Below are the code and all the weights of a small trained network. Each question names an input and a target symbol and asks about switching units off, where a switched-off unit gives its printed mean instead of its output.

import numpy as np


def w(rows, s, z=0):
    codes = np.array(rows[::2]) - 128.0
    scale = np.full(codes.shape[1], s)
    scale[-1] = z or s
    return codes * scale


def norm(h):
    return h / np.sqrt((h * h).mean(-1, keepdims=True) + 1e-5)


def f(y):
    return np.maximum(y, 0)


def softmax(a):
    e = np.exp(a - a.max(-1, keepdims=True))
    return e / e.sum(-1, keepdims=True)


def log_softmax(a):
    a = a - a.max(-1, keepdims=True)
    return a - np.log(np.exp(a).sum(-1, keepdims=True))


def net(x, mask):
    ids = ['αδεζηλξπτφψω'.index(c) for c in x.split()]
    T = len(ids)
    res = E[ids] + P[:T]
    u = 0
    for l in range(3):
        q, k, v = (norm(res) @ M[l].T for M in (Q, K, V))
        z = softmax(np.where(np.tri(T) > 0, q @ k.T / 2**0.5, -1e9)) @ v
        res = res + np.where(mask[u], z, O[l][:, -1]) @ O[l][:, :-1]
        u += 1
        y = f(norm(res) @ A[l][:, :-1].T + A[l][:, -1])
        res = res + np.where(mask[u : u + 4], y, B[l][:, -1]) @ B[l][:, :-1]
        u += 4
    return log_softmax(norm(res)[-1] @ U[:, :-1].T + U[:, -1])


Q, K, V, O, A, B = {}, {}, {}, {}, {}, {}
E = w([
[181,32,160,211,67],'α',
[26,168,75,129,114],'δ',
[190,14,187,211,54],'ε',
[197,24,190,182,92],'ζ',
[66,59,7,117,212],'η',
[111,79,149,209,27],'λ',
[4,202,107,112,116],'ξ',
[11,194,95,124,114],'π',
[60,48,146,83,90],'τ',
[210,32,157,67,234],'φ',
[184,144,183,171,184],'ψ',
[117,177,237,32,178],'ω',
],0.011)
P = w([
[84,53,153,150,95],'0',
[187,131,107,58,5],'1',
[44,96,165,155,122],'2',
[166,106,101,100,73],'3',
[77,152,174,142,135],'4',
[153,146,80,86,123],'5',
[124,209,185,141,131],'6',
[171,144,65,112,127],'7',
],0.011)
Q[0] = w([
[106,111,107,4,32],'L0H1',
[236,111,2,53,67],'L0H1',
],0.0063)
K[0] = w([
[98,37,78,160,41],'L0H1',
[65,14,53,202,2],'L0H1',
],0.0048)
V[0] = w([
[164,219,159,178,255],'L0H1',
[110,110,39,180,138],'L0H1',
],0.0064)
O[0] = w([
[36,2,120,160,148,3],'L0H1',
[71,181,88,94,131,95],'L0H1',
],0.0099,0.0048)
A[0] = w([
[109,93,82,222,75,122],'L0N1',
[84,149,153,160,153,164],'L0N2',
[166,89,130,113,151,4],'L0N3',
[61,218,90,255,63,208],'L0N4',
],0.0084,0.0021)
B[0] = w([
[126,89,140,20,114,180],'L0N1',
[222,1,166,88,114,170],'L0N2',
[195,41,182,174,170,142],'L0N3',
[155,154,151,185,158,253],'L0N4',
],0.0071,0.0049)
Q[1] = w([
[100,101,80,100,87],'L1H1',
[156,38,215,253,218],'L1H1',
],0.0052)
K[1] = w([
[156,122,183,187,134],'L1H1',
[150,140,179,77,254],'L1H1',
],0.0077)
V[1] = w([
[76,53,98,171,2],'L1H1',
[74,149,190,27,137],'L1H1',
],0.0074)
O[1] = w([
[188,137,121,168,102,5],'L1H1',
[120,226,190,5,50,96],'L1H1',
],0.012,0.00018)
A[1] = w([
[158,119,54,88,183,67],'L1N1',
[37,68,145,161,83,73],'L1N2',
[1,89,163,153,77,251],'L1N3',
[198,89,122,133,202,56],'L1N4',
],0.0091,0.0029)
B[1] = w([
[92,208,251,93,28,164],'L1N1',
[170,41,25,138,152,185],'L1N2',
[143,51,111,85,167,252],'L1N3',
[104,146,29,163,131,227],'L1N4',
],0.011,0.0034)
Q[2] = w([
[248,155,117,3,173],'L2H1',
[122,144,86,125,85],'L2H1',
],0.0073)
K[2] = w([
[255,146,102,96,166],'L2H1',
[121,152,93,227,80],'L2H1',
],0.0064)
V[2] = w([
[67,77,249,253,117],'L2H1',
[54,152,130,128,37],'L2H1',
],0.0052)
O[2] = w([
[94,71,175,120,136,5],'L2H1',
[104,11,82,202,132,47],'L2H1',
],0.012,0.0013)
A[2] = w([
[156,162,97,174,45,138],'L2N1',
[70,116,171,166,144,3],'L2N2',
[204,104,176,209,116,93],'L2N3',
[254,113,112,76,55,82],'L2N4',
],0.0083,0.0025)
B[2] = w([
[136,127,130,14,114,215],'L2N1',
[63,122,201,168,159,132],'L2N2',
[80,90,99,158,152,209],'L2N3',
[100,246,129,109,173,254],'L2N4',
],0.011,0.0079)
U = w([
[207,111,168,185,72,126],'α',
[71,132,193,130,124,93],'δ',
[62,112,112,141,82,134],'ε',
[176,56,247,25,73,77],'ζ',
[57,140,188,169,151,107],'η',
[159,150,32,197,138,119],'λ',
[188,16,66,108,113,208],'ξ',
[129,115,165,210,57,173],'π',
[144,158,118,212,202,77],'τ',
[115,182,40,119,146,134],'φ',
[146,126,157,75,255,2],'ψ',
[186,203,171,88,60,184],'ω',
],0.0093,0.0067)

Each question gives the input, a string of symbols that net reads in full, and the target symbol t.
The units are the heads (2 rows each of Q, K, V and O) and the neurons (one row each of A and B). Each row of codes is followed by its name. A weight is (code - 128) times the scale printed after its matrix; where a second scale follows, it is the last column's (O, A, B and U).
mask holds one flag per unit, layer by layer, with each layer's heads first. A switched-off unit (its flag False) gives its mean, the last column of its rows in O or B, instead of its output. The means were averaged over made-up inputs and are rounded, as every weight is.
A unit's drop is (log p(t) with every unit on - log p(t) with that unit switched off) / (log p(t) with every unit on - log p(t) with every unit switched off).
The circuit of an input: a set's keep is (log p(t) with only the set's units on - log p(t) with every unit switched off) / (log p(t) with every unit on - log p(t) with every unit switched off). Starting from the 12 units with the biggest drops (on a tie, the unit counted first), units are removed one at a time, each time the one whose removal leaves the highest keep (on an exact tie, the one counted first), for as long as the keep stays at least 0.8.
circuit, biggest first: the units of the circuit, biggest drop first
unit that matters most: the unit with the biggest drop
k most important neurons: the k neurons with the biggest drops, biggest first
top k neurons in layer l: the k neurons of layer l with the biggest drops, biggest first
input η ψ ω τ ω, target ζ: unit that matters most : L0H1
input π ψ λ ψ ε ψ φ ε, target φ: circuit, biggest first : L1H1, L2N4
input ε λ α ζ ω φ π, target ζ: circuit, biggest first : L0H1, L0N2, L2N4
input ε ε ζ α δ π ζ α, target φ: circuit, biggest first : L2N3, L2N4
input α α ψ η ω ω ψ, target ζ: circuit, biggest first : L1H1, L0H1, L2N4
input α φ ψ ψ, target φ: circuit, biggest first : L1N4, L1H1
input α ψ ψ τ π, target ξ: circuit, biggest first : L0H1, L1N2, L0N2
input α α α ε λ, target π: circuit, biggest first : L1H1, L2H1
input δ π π π π, target η: 2 most important neurons : L0N4, L1N2
input α η π λ φ δ π, target ψ: circuit, biggest first : L0H1, L1N3, L0N2
input τ ψ ε ζ δ, target η: top 2 neurons in layer 0 : L0N4, L0N1
input π ζ ζ, target η: 2 most important neurons : L2N3, L1N2
input ζ φ ζ, target ψ: top 3 neurons in layer 1 : L1N3, L1N1, L1N2
input ξ α ω ζ λ, target ζ: circuit, biggest first : L1H1, L0H1, L1N3
input φ φ λ ψ η ζ ψ ζ, target φ: unit that matters most : L1N4
input φ ξ ψ ε τ, target ξ: circuit, biggest first : L0H1, L1N2
input π ε π φ π, target ψ: 3 most important neurons : L1N3, L0N4, L0N2
input η ψ α π π, target η: top 2 neurons in layer 2 : L2N1, L2N2
input ω ζ τ, target ζ: 2 most important neurons : L1N3, L1N4
input π δ ζ, target η: 3 most important neurons : L2N3, L0N4, L1N2
input ε ψ ω φ ζ η ε δ, target ω: top 3 neurons in layer 2 : L2N3, L2N4, L2N1
input ζ ψ η ψ ε, target ξ: unit that matters most : L0H1
input ξ φ ψ α α, target ξ: circuit, biggest first : L0H1, L1N2
input π δ α, target η: 2 most important neurons : L2N3, L0N4
input φ α η ω α, target ζ: 3 most important neurons : L1N3, L0N1, L1N4
input δ φ ε, target ψ: top 2 neurons in layer 2 : L2N4, L2N1
input π ξ τ, target ω: circuit, biggest first : L1H1
